Below are the code and all the weights of a small trained network. Each question names an input and a class and asks about switching units off, where a switched-off unit gives its printed mean instead of its output.

import numpy as np


def w(rows, s, z=0):
    codes = np.array(rows[::2]) - 128.0
    scale = np.full(codes.shape[1], s)
    scale[-1] = z or s
    return codes * scale


def f(y):
    return np.maximum(y, 0)


def log_softmax(a):
    a = a - a.max(-1, keepdims=True)
    return a - np.log(np.exp(a).sum(-1, keepdims=True))


def net(x, mask):
    res = np.array(x, float).reshape(1, 4) / 4 @ E
    y = f(res @ A[0][:, :-1].T + A[0][:, -1])
    res = res + np.where(mask, y, B[0][:, -1]) @ B[0][:, :-1]
    return log_softmax(res[-1] @ U[:, :-1].T + U[:, -1])


A, B = {}, {}
E = w([
[247,63,178,68],'x0',
[173,1,85,230],'x1',
[214,200,61,211],'x2',
[74,126,208,245],'x3',
],0.0081)
A[0] = w([
[142,165,111,104,137],'neuron 1',
[134,16,164,182,173],'neuron 2',
[126,180,155,124,77],'neuron 3',
[157,124,159,107,160],'neuron 4',
[38,205,118,56,190],'neuron 5',
[102,122,127,44,132],'neuron 6',
[79,132,100,122,45],'neuron 7',
[79,103,149,63,125],'neuron 8',
[148,86,44,138,59],'neuron 9',
[182,91,36,94,42],'neuron 10',
[85,227,152,157,134],'neuron 11',
[201,133,223,93,100],'neuron 12',
[179,74,104,113,181],'neuron 13',
[28,81,162,5,157],'neuron 14',
[90,110,139,88,135],'neuron 15',
[118,75,91,142,69],'neuron 16',
[70,76,160,62,114],'neuron 17',
[133,64,192,114,145],'neuron 18',
[79,106,184,55,134],'neuron 19',
[132,80,170,105,50],'neuron 20',
[227,124,144,167,177],'neuron 21',
[78,135,70,109,125],'neuron 22',
[131,139,217,58,112],'neuron 23',
[81,113,53,164,161],'neuron 24',
[135,124,92,166,232],'neuron 25',
[63,206,102,107,143],'neuron 26',
[159,153,71,131,157],'neuron 27',
[252,3,91,125,89],'neuron 28',
[159,115,54,148,64],'neuron 29',
[232,189,123,141,50],'neuron 30',
[125,157,191,127,132],'neuron 31',
[132,103,155,228,63],'neuron 32',
[152,101,125,132,97],'neuron 33',
[39,120,79,63,82],'neuron 34',
[139,117,112,175,2],'neuron 35',
[163,178,95,90,84],'neuron 36',
],0.012,0.0039)
B[0] = w([
[111,151,153,142,160],'neuron 1',
[100,93,190,135,232],'neuron 2',
[117,106,150,139,156],'neuron 3',
[143,149,109,133,161],'neuron 4',
[125,26,84,155,240],'neuron 5',
[89,110,118,54,190],'neuron 6',
[134,144,94,126,149],'neuron 7',
[135,159,140,70,188],'neuron 8',
[159,144,190,154,170],'neuron 9',
[104,138,170,186,184],'neuron 10',
[103,102,126,191,207],'neuron 11',
[140,162,51,119,188],'neuron 12',
[191,130,139,171,191],'neuron 13',
[135,195,151,20,248],'neuron 14',
[131,150,145,92,169],'neuron 15',
[130,118,172,136,159],'neuron 16',
[154,163,155,60,198],'neuron 17',
[201,120,157,104,191],'neuron 18',
[148,156,148,68,203],'neuron 19',
[153,105,156,123,162],'neuron 20',
[96,149,59,109,200],'neuron 21',
[159,109,116,128,168],'neuron 22',
[206,136,166,86,196],'neuron 23',
[156,126,71,141,187],'neuron 24',
[136,131,170,129,183],'neuron 25',
[162,97,114,173,208],'neuron 26',
[143,153,110,135,171],'neuron 27',
[252,115,118,212,249],'neuron 28',
[160,150,146,126,165],'neuron 29',
[53,201,97,140,180],'neuron 30',
[111,106,163,146,164],'neuron 31',
[73,50,146,129,200],'neuron 32',
[151,123,124,145,150],'neuron 33',
[123,98,94,66,189],'neuron 34',
[152,99,109,106,151],'neuron 35',
[112,184,146,171,170],'neuron 36',
],0.031,0.012)
U = w([
[124,95,6,34,93],'0',
[103,91,104,39,89],'1',
[180,62,82,179,152],'2',
[129,237,37,69,191],'3',
[149,226,176,152,2],'4',
[1,76,168,144,205],'5',
[146,133,191,14,163],'6',
[62,154,144,63,15],'7',
],0.0061,0.0049)

Each question gives the input, the list of numbers given to net, and the class t.
The units are the neurons (one row each of A and B). Each row of codes is followed by its name. A weight is (code - 128) times the scale printed after its matrix; where a second scale follows, it is the last column's (A, B and U).
mask holds one flag per neuron, in row order. A switched-off neuron (its flag False) gives its mean, the last column of its row in B, instead of its output. The means were averaged over made-up inputs and are rounded, as every weight is.
A unit's drop is (log p(t) with every unit on - log p(t) with that unit switched off) / (log p(t) with every unit on - log p(t) with every unit switched off).
The circuit of an input: a set's keep is (log p(t) with only the set's units on - log p(t) with every unit switched off) / (log p(t) with every unit on - log p(t) with every unit switched off). Starting from the 12 units with the biggest drops (on a tie, the unit counted first), units are removed one at a time, each time the one whose removal leaves the highest keep (on an exact tie, the one counted first), for as long as the keep stays at least 0.8.
units of the circuit, in order: the units of the circuit, biggest drop first
unit that matters most: the unit with the biggest drop
top k neurons: the k neurons with the biggest drops, biggest first
drop of u: that unit's drop, to one decimal
input [-4,8,2,5], class 5: units of the circuit, in order	(neuron 32; neuron 2)
input [-4,-6,4,-4], class 2: unit that matters most	neuron 26
input [4,0,0,-3], class 4: units of the circuit, in order	(neuron 5; neuron 28; neuron 34)
input [3,6,5,-7], class 4: units of the circuit, in order	(neuron 30; neuron 10)
input [-4,-2,3,8], class 5: top 2 neurons	(neuron 28; neuron 32)
input [-6,-5,-1,1], class 0: top 2 neurons	(neuron 28; neuron 34)
input [6,-1,6,8], class 5: top 3 neurons	(neuron 32; neuron 14; neuron 30)
input [0,3,5,-2], class 4: top 3 neurons	(neuron 5; neuron 30; neuron 26)
input [6,0,2,2], class 2: top 2 neurons	(neuron 14; neuron 28)
input [-1,-7,1,-3], class 0: top 2 neurons	(neuron 5; neuron 2)
input [5,0,7,2], class 3: top 3 neurons	(neuron 30; neuron 21; neuron 5)
input [0,-6,5,-3], class 5: top 2 neurons	(neuron 28; neuron 30)
input [4,4,6,-4], class 4: top 2 neurons	(neuron 5; neuron 30)
input [6,-1,6,7], class 3: units of the circuit, in order	(neuron 21)
input [-2,1,8,5], class 5: top 2 neurons	(neuron 28; neuron 32)
input [7,5,-3,-8], class 2: top 2 neurons	(neuron 28; neuron 13)
input [-6,-7,-3,0], class 0: drop of neuron 5	1.3
input [-5,-1,-1,-8], class 0: drop of neuron 5	0.2
input [1,-2,7,-5], class 4: drop of neuron 10	0.1
input [6,5,0,-2], class 2: units of the circuit, in order	(neuron 28)
